Below are the code and all the weights of a small trained network. Each question names an input and a target symbol and asks about switching units off, where a switched-off unit gives its printed mean instead of its output.

import numpy as np


def w(rows, s, z=0):
    codes = np.array(rows[::2]) - 128.0
    scale = np.full(codes.shape[1], s)
    scale[-1] = z or s
    return codes * scale


def f(y):
    return np.maximum(y, 0)


def softmax(a):
    e = np.exp(a - a.max(-1, keepdims=True))
    return e / e.sum(-1, keepdims=True)


def log_softmax(a):
    a = a - a.max(-1, keepdims=True)
    return a - np.log(np.exp(a).sum(-1, keepdims=True))


def net(x, mask):
    ids = ['ΞΩαζθπτφ'.index(c) for c in x.split()]
    T = len(ids)
    res = E[ids] + P[:T]
    r = res
    for j in range(2):
        rows = slice(4 * j, 4 * j + 4)
        q, k, v = (r @ M[0][rows].T for M in (Q, K, V))
        z = softmax(np.where(np.tri(T) > 0, q @ k.T / 4**0.5, -1e9)) @ v
        o = O[0][rows]
        res = res + np.where(mask[j], z, o[:, -1]) @ o[:, :-1]
    y = f(res @ A[0][:, :-1].T + A[0][:, -1])
    res = res + np.where(mask[2:6], y, B[0][:, -1]) @ B[0][:, :-1]
    return log_softmax(res[-1] @ U[:, :-1].T + U[:, -1])


Q, K, V, O, A, B = {}, {}, {}, {}, {}, {}
E = w([
[128,137,154,76,186,164],'Ξ',
[140,99,116,28,86,7],'Ω',
[141,118,17,125,172,223],'α',
[127,178,126,109,112,132],'ζ',
[114,188,130,132,166,132],'θ',
[113,125,92,115,64,191],'π',
[100,39,100,136,199,41],'τ',
[66,96,196,121,102,178],'φ',
],0.011)
P = w([
[158,110,150,57,138,110],'0',
[18,198,82,144,139,69],'1',
[60,143,80,132,134,123],'2',
[36,92,110,63,154,152],'3',
[241,119,163,255,74,108],'4',
[155,128,146,181,116,120],'5',
[243,64,195,72,77,209],'6',
[72,186,207,192,245,109],'7',
[150,148,141,156,146,84],'8',
[61,158,156,13,231,220],'9',
],0.009)
Q[0] = w([
[175,113,102,168,62,118],'head 1',
[106,87,90,37,121,158],'head 1',
[111,95,101,154,153,115],'head 1',
[140,73,123,173,75,140],'head 1',
[242,110,165,251,115,106],'head 2',
[31,142,105,81,138,149],'head 2',
[117,139,139,184,135,125],'head 2',
[241,65,144,63,59,186],'head 2',
],0.012)
K[0] = w([
[85,159,117,107,120,119],'head 1',
[152,122,132,59,168,123],'head 1',
[176,184,104,144,119,94],'head 1',
[79,150,96,111,129,84],'head 1',
[11,193,75,161,126,78],'head 2',
[221,99,160,113,114,142],'head 2',
[132,158,106,201,110,116],'head 2',
[47,102,106,12,150,164],'head 2',
],0.013)
V[0] = w([
[119,247,127,135,165,90],'head 1',
[207,1,40,129,186,171],'head 1',
[110,66,180,133,147,170],'head 1',
[128,203,161,115,47,159],'head 1',
[167,179,8,156,79,155],'head 2',
[41,164,124,240,245,177],'head 2',
[170,165,116,91,243,186],'head 2',
[87,13,148,134,66,203],'head 2',
],0.0082)
O[0] = w([
[136,151,160,83,224,113,65],'head 1',
[95,180,27,163,76,129,147],'head 1',
[63,73,154,193,86,187,214],'head 1',
[74,58,202,75,88,91,118],'head 1',
[87,145,89,56,10,83,16],'head 2',
[2,106,58,125,156,157,110],'head 2',
[5,150,205,173,66,150,193],'head 2',
[164,28,64,194,112,62,254],'head 2',
],0.008,0.0035)
A[0] = w([
[252,108,157,109,170,93,75],'neuron 1',
[138,194,131,88,97,114,87],'neuron 2',
[164,63,146,210,94,174,4],'neuron 3',
[154,119,3,77,152,107,220],'neuron 4',
],0.006,0.0027)
B[0] = w([
[148,134,122,204,78,165,188],'neuron 1',
[172,157,51,150,147,145,143],'neuron 2',
[121,165,76,108,248,68,255],'neuron 3',
[135,189,67,1,146,64,201],'neuron 4',
],0.0049,0.0035)
U = w([
[142,199,36,154,161,218,141],'Ξ',
[80,156,154,36,197,188,2],'Ω',
[124,68,86,200,188,72,152],'α',
[84,132,82,130,45,139,80],'ζ',
[189,179,149,140,108,140,52],'θ',
[158,107,122,59,82,55,127],'π',
[97,124,197,239,104,192,223],'τ',
[127,147,161,2,156,145,94],'φ',
],0.0059,0.0038)

Each question gives the input, a string of symbols that net reads in full, and the target symbol t.
The units are the heads (4 rows each of Q, K, V and O) and the neurons (one row each of A and B). Each row of codes is followed by its name. A weight is (code - 128) times the scale printed after its matrix; where a second scale follows, it is the last column's (O, A, B and U).
mask holds one flag per unit, heads first, then neurons. A switched-off unit (its flag False) gives its mean, the last column of its rows in O or B, instead of its output. The means were averaged over made-up inputs and are rounded, as every weight is.
A unit's drop is (log p(t) with every unit on - log p(t) with that unit switched off) / (log p(t) with every unit on - log p(t) with every unit switched off).
The circuit of an input: a set's keep is (log p(t) with only the set's units on - log p(t) with every unit switched off) / (log p(t) with every unit on - log p(t) with every unit switched off). Starting from all 6 units, units are removed one at a time, each time the one whose removal leaves the highest keep (on an exact tie, the one counted first), for as long as the keep stays at least 0.8.
units of the circuit, in order: the units of the circuit, biggest drop first
heads that matter: for each layer, one digit per head in row order, 1 if its drop is at least 0.15 and else 0, layers parted by /
drop when u is switched off: that unit's drop, to one decimal
input Ξ φ τ, target τ: units of the circuit, in order => (head 2)
input τ Ω τ Ξ, target Ξ: heads that matter => 10
input ζ φ φ φ α α τ ζ, target ζ: heads that matter => 11
input α φ α θ Ω Ξ φ Ω ζ α, target α: heads that matter => 01
input α α π φ θ, target ζ: heads that matter => 01
input α π ζ α Ξ π Ξ φ φ θ, target τ: units of the circuit, in order => (head 2; head 1)
input θ Ξ φ φ φ τ α π α τ, target ζ: units of the circuit, in order => (head 1; head 2)
input Ξ Ξ φ α α φ τ τ, target ζ: units of the circuit, in order => (head 2; head 1)
input Ξ τ τ τ Ξ, target Ξ: units of the circuit, in order => (head 1; head 2)
input θ φ Ξ, target Ω: heads that matter => 11
input φ φ φ ζ α φ Ξ α φ α, target τ: heads that matter => 01
input φ α φ φ π, target ζ: drop when head 2 is switched off => 1.2
input α α ζ θ Ξ φ α φ α Ξ, target ζ: drop when head 1 is switched off => 0.4
input π θ Ω ζ, target π: drop when neuron 4 is switched off => 0.0
input φ π φ α α φ α, target ζ: drop when head 2 is switched off => 0.9
input α α φ φ α φ π, target α: units of the circuit, in order => (head 2)
